Below are the code and all the weights of a small trained network. Each question names an input and a target symbol and asks about switching units off, where a switched-off unit gives its printed mean instead of its output.

import numpy as np


def w(rows, s, z=0):
    codes = np.array(rows[::2]) - 128.0
    scale = np.full(codes.shape[1], s)
    scale[-1] = z or s
    return codes * scale


def norm(h):
    return h / np.sqrt((h * h).mean(-1, keepdims=True) + 1e-5)


def f(y):
    return y / 2 * (1 + np.tanh(0.7978845608 * (y + 0.044715 * y**3)))


def softmax(a):
    e = np.exp(a - a.max(-1, keepdims=True))
    return e / e.sum(-1, keepdims=True)


def log_softmax(a):
    a = a - a.max(-1, keepdims=True)
    return a - np.log(np.exp(a).sum(-1, keepdims=True))


def net(x, mask):
    ids = ['ΦΩαηξσ'.index(c) for c in x.split()]
    T = len(ids)
    res = E[ids] + P[:T]
    u = 0
    for l in range(2):
        q, k, v = (norm(res) @ M[l].T for M in (Q, K, V))
        z = softmax(np.where(np.tri(T) > 0, q @ k.T / 2**0.5, -1e9)) @ v
        res = res + np.where(mask[u], z, O[l][:, -1]) @ O[l][:, :-1]
        u += 1
        y = f(norm(res) @ A[l][:, :-1].T + A[l][:, -1])
        res = res + np.where(mask[u : u + 4], y, B[l][:, -1]) @ B[l][:, :-1]
        u += 4
    return log_softmax(norm(res)[-1] @ U[:, :-1].T + U[:, -1])


Q, K, V, O, A, B = {}, {}, {}, {}, {}, {}
E = w([
[135,111,165,111],'Φ',
[106,107,94,169],'Ω',
[156,5,209,122],'α',
[140,191,95,133],'η',
[156,78,151,98],'ξ',
[91,197,134,60],'σ',
],0.018)
P = w([
[109,81,111,112],'0',
[253,166,254,40],'1',
[122,131,161,73],'2',
[122,83,88,159],'3',
[217,212,185,82],'4',
[164,146,169,78],'5',
[83,150,122,194],'6',
[169,162,89,119],'7',
],0.0086)
Q[0] = w([
[160,69,207,120],'L0H1',
[254,110,81,31],'L0H1',
],0.0053)
K[0] = w([
[122,142,38,3],'L0H1',
[67,28,114,177],'L0H1',
],0.0058)
V[0] = w([
[123,179,124,84],'L0H1',
[120,123,220,2],'L0H1',
],0.009)
O[0] = w([
[215,142,132,40,113],'L0H1',
[167,157,6,166,254],'L0H1',
],0.015,0.0045)
A[0] = w([
[2,133,177,137,214],'L0N1',
[192,152,155,200,114],'L0N2',
[16,102,169,229,137],'L0N3',
[158,64,237,149,255],'L0N4',
],0.0078,0.0038)
B[0] = w([
[168,108,168,186,147],'L0N1',
[84,23,2,62,154],'L0N2',
[224,30,141,121,157],'L0N3',
[188,162,83,192,254],'L0N4',
],0.0081,0.0053)
Q[1] = w([
[253,216,78,107],'L1H1',
[183,187,83,188],'L1H1',
],0.0064)
K[1] = w([
[98,102,105,184],'L1H1',
[121,128,254,139],'L1H1',
],0.0092)
V[1] = w([
[176,99,254,39],'L1H1',
[114,210,81,26],'L1H1',
],0.0097)
O[1] = w([
[202,166,136,5,105],'L1H1',
[248,155,166,175,3],'L1H1',
],0.019,0.0049)
A[1] = w([
[139,219,208,162,254],'L1N1',
[74,140,182,253,89],'L1N2',
[69,101,39,95,90],'L1N3',
[87,58,72,96,99],'L1N4',
],0.0067,0.0027)
B[1] = w([
[96,96,85,121,145],'L1N1',
[169,157,162,248,214],'L1N2',
[165,169,145,105,254],'L1N3',
[149,109,166,128,237],'L1N4',
],0.015,0.0028)
U = w([
[155,194,212,154,225],'Φ',
[53,80,37,67,174],'Ω',
[81,148,254,148,187],'α',
[32,103,53,156,89],'η',
[210,171,45,181,2],'ξ',
[230,182,85,99,126],'σ',
],0.0079,0.0045)

Each question gives the input, a string of symbols that net reads in full, and the target symbol t.
The units are the heads (2 rows each of Q, K, V and O) and the neurons (one row each of A and B). Each row of codes is followed by its name. A weight is (code - 128) times the scale printed after its matrix; where a second scale follows, it is the last column's (O, A, B and U).
mask holds one flag per unit, layer by layer, with each layer's heads first. A switched-off unit (its flag False) gives its mean, the last column of its rows in O or B, instead of its output. The means were averaged over made-up inputs and are rounded, as every weight is.
A unit's drop is (log p(t) with every unit on - log p(t) with that unit switched off) / (log p(t) with every unit on - log p(t) with every unit switched off).
The circuit of an input: a set's keep is (log p(t) with only the set's units on - log p(t) with every unit switched off) / (log p(t) with every unit on - log p(t) with every unit switched off). Starting from all 10 units, units are removed one at a time, each time the one whose removal leaves the highest keep (on an exact tie, the one counted first), for as long as the keep stays at least 0.8.
circuit, biggest first: the units of the circuit, biggest drop first
unit that matters most: the unit with the biggest drop
k most important neurons: the k neurons with the biggest drops, biggest first
drop of u: that unit's drop, to one decimal
input α η Ω ξ η, target Ω: 2 most important neurons : (L0N2 L0N1)
input Ω α α η ξ, target Ω: circuit, biggest first : (L1H1 L0H1 L0N4)
input α η ξ σ η, target η: unit that matters most : L1H1
input Ω Ω Φ η Φ, target Ω: circuit, biggest first : (L0H1 L1H1 L0N4)
input σ ξ α η Ω σ, target Φ: circuit, biggest first : (L1H1 L0H1)
input α Ω ξ σ α ξ, target η: circuit, biggest first : (L0H1 L1H1)
input Ω η α ξ α, target Ω: circuit, biggest first : (L1H1 L0H1)
input η Ω η Ω α σ α, target σ: circuit, biggest first : (L0H1 L1H1)
input Ω α α Ω α, target Ω: circuit, biggest first : (L1H1 L0H1 L0N4)
input σ α α ξ, target ξ: circuit, biggest first : (L0H1 L1H1)
input α η σ α ξ, target η: circuit, biggest first : (L1H1 L0H1)
input σ η α σ, target ξ: circuit, biggest first : (L1H1 L0H1)
input η η Ω η Ω, target σ: circuit, biggest first : (L1H1 L0H1 L0N4)
input ξ α ξ α η, target η: unit that matters most : L0H1
input Ω ξ α α η, target Ω: drop of L0N2 : 0.0
input σ ξ α Ω Φ σ ξ, target ξ: drop of L1H1 : 0.8
input η σ α σ, target σ: drop of L1H1 : 0.5
